Here is a tiny trained network, its code and every weight. The questions are about switching its units off for an input and a class, where a switched-off unit gives its printed mean instead of its output.

import numpy as np


def w(rows, s, z=0):
    codes = np.array(rows[::2]) - 128.0
    scale = np.full(codes.shape[1], s)
    scale[-1] = z or s
    return codes * scale


def f(y):
    return y / 2 * (1 + np.tanh(0.7978845608 * (y + 0.044715 * y**3)))


def log_softmax(a):
    a = a - a.max(-1, keepdims=True)
    return a - np.log(np.exp(a).sum(-1, keepdims=True))


def net(x, mask):
    res = np.array(x, float).reshape(1, 3) / 4 @ E
    y = f(res @ A[0][:, :-1].T + A[0][:, -1])
    res = res + np.where(mask, y, B[0][:, -1]) @ B[0][:, :-1]
    return log_softmax(res[-1] @ U[:, :-1].T + U[:, -1])


A, B = {}, {}
E = w([
[105,67,246,113,172,172,134],'x0',
[243,128,113,202,95,255,136],'x1',
[252,78,171,80,142,47,130],'x2',
],0.0071)
A[0] = w([
[192,127,151,111,146,88,122,96],'n1',
[95,125,140,121,117,89,118,156],'n2',
[139,161,125,156,114,100,116,114],'n3',
[143,157,71,127,96,103,128,75],'n4',
[187,133,138,113,117,84,136,87],'n5',
[103,117,135,118,125,104,137,67],'n6',
[95,131,97,149,158,148,143,76],'n7',
[59,137,129,128,111,177,141,93],'n8',
[85,135,144,114,127,68,128,81],'n9',
[178,110,158,112,119,81,134,111],'n10',
[163,137,4,136,132,88,129,88],'n11',
[52,145,89,142,132,184,120,127],'n12',
[70,141,89,127,128,186,118,82],'n13',
[182,139,156,126,138,89,139,157],'n14',
[135,144,130,138,121,111,128,49],'n15',
[171,126,142,122,152,105,118,79],'n16',
[122,133,101,116,126,112,131,74],'n17',
[118,126,135,152,133,123,114,65],'n18',
[115,109,181,131,139,146,125,123],'n19',
[88,127,134,119,145,78,147,117],'n20',
[189,116,140,115,117,87,118,119],'n21',
[113,150,134,151,121,134,128,65],'n22',
[121,118,223,127,132,161,131,104],'n23',
[88,131,139,118,146,74,130,84],'n24',
[99,139,131,139,113,132,153,77],'n25',
[167,128,129,143,126,171,118,129],'n26',
[182,144,134,147,123,177,110,83],'n27',
[153,114,131,121,131,108,154,68],'n28',
[116,123,241,124,131,156,131,61],'n29',
[162,109,111,121,111,183,135,84],'n30',
[173,134,114,148,150,181,167,88],'n31',
[145,127,126,134,131,151,132,253],'n32',
],0.015,0.0077)
B[0] = w([
[110,103,157,224,115,124,145,218],'n1',
[168,161,137,76,88,107,130,207],'n2',
[136,131,122,116,156,154,129,140],'n3',
[124,86,102,109,219,193,83,172],'n4',
[96,76,162,202,139,134,125,201],'n5',
[147,99,127,141,124,154,59,137],'n6',
[109,92,148,184,131,150,105,143],'n7',
[121,84,157,232,134,130,140,202],'n8',
[151,119,132,106,63,142,18,210],'n9',
[113,123,157,217,119,116,158,224],'n10',
[105,92,44,60,249,228,134,234],'n11',
[122,117,186,220,122,80,197,241],'n12',
[110,70,171,222,130,124,131,197],'n13',
[104,144,156,172,111,93,185,230],'n14',
[137,91,125,166,146,188,71,108],'n15',
[102,84,145,197,120,148,108,161],'n16',
[142,99,123,131,144,168,74,127],'n17',
[118,84,135,147,146,145,82,108],'n18',
[142,131,81,113,182,142,141,185],'n19',
[145,160,136,90,71,128,58,213],'n20',
[125,111,169,203,128,111,166,225],'n21',
[120,89,140,178,133,159,81,119],'n22',
[113,105,60,87,214,200,135,222],'n23',
[169,127,141,111,79,142,29,203],'n24',
[120,112,152,164,137,150,99,126],'n25',
[150,143,148,105,81,127,61,205],'n26',
[168,90,146,105,85,128,1,206],'n27',
[106,87,152,178,141,153,87,134],'n28',
[104,72,58,106,232,220,90,214],'n29',
[131,122,144,123,94,155,9,183],'n30',
[134,120,150,104,76,145,4,203],'n31',
[131,213,122,65,77,27,224,254],'n32',
],0.024,0.0068)
U = w([
[61,121,198,231,129,100,162,71],'0',
[157,165,153,82,46,124,29,64],'1',
[72,123,55,96,254,196,131,165],'2',
[104,253,123,72,99,31,232,254],'3',
],0.009,0.0038)

Each question gives the input, the list of numbers given to net, and the class t.
The units are the neurons (one row each of A and B). Each row of codes is followed by its name. A weight is (code - 128) times the scale printed after its matrix; where a second scale follows, it is the last column's (A, B and U).
mask holds one flag per neuron, in row order. A switched-off neuron (its flag False) gives its mean, the last column of its row in B, instead of its output. The means were averaged over made-up inputs and are rounded, as every weight is.
A unit's drop is (log p(t) with every unit on - log p(t) with that unit switched off) / (log p(t) with every unit on - log p(t) with every unit switched off).
The circuit of an input: a set's keep is (log p(t) with only the set's units on - log p(t) with every unit switched off) / (log p(t) with every unit on - log p(t) with every unit switched off). Starting from the 12 units with the biggest drops (on a tie, the unit counted first), units are removed one at a time, each time the one whose removal leaves the highest keep (on an exact tie, the one counted first), for as long as the keep stays at least 0.8.
circuit, biggest first: the units of the circuit, biggest drop first
top k neurons: the k neurons with the biggest drops, biggest first
drop of u: that unit's drop, to one decimal
input [4,-2,3], class 2: top 4 neurons -> n29; n12; n23; n32
input [2,8,-6], class 1: circuit, biggest first -> n31
input [-7,1,7], class 0: top 4 neurons -> n21; n1; n14; n10
input [7,8,-6], class 1: top 3 neurons -> n31; n27; n26
input [1,-6,-5], class 1: top 3 neurons -> n9; n20; n24
input [7,6,-2], class 2: top 2 neurons -> n23; n29
input [-3,2,0], class 3: top 2 neurons -> n29; n23
input [8,-6,2], class 2: top 2 neurons -> n29; n23
input [-8,6,-1], class 2: top 2 neurons -> n11; n4
input [-4,3,3], class 2: top 2 neurons -> n11; n12
input [2,8,1], class 1: drop of n7 -> 0.0
input [3,2,-1], class 3: drop of n11 -> 0.2
input [6,2,-5], class 2: top 2 neurons -> n23; n29
input [-2,1,3], class 3: drop of n13 -> 0.1
input [-8,-5,3], class 2: drop of n11 -> 1.5
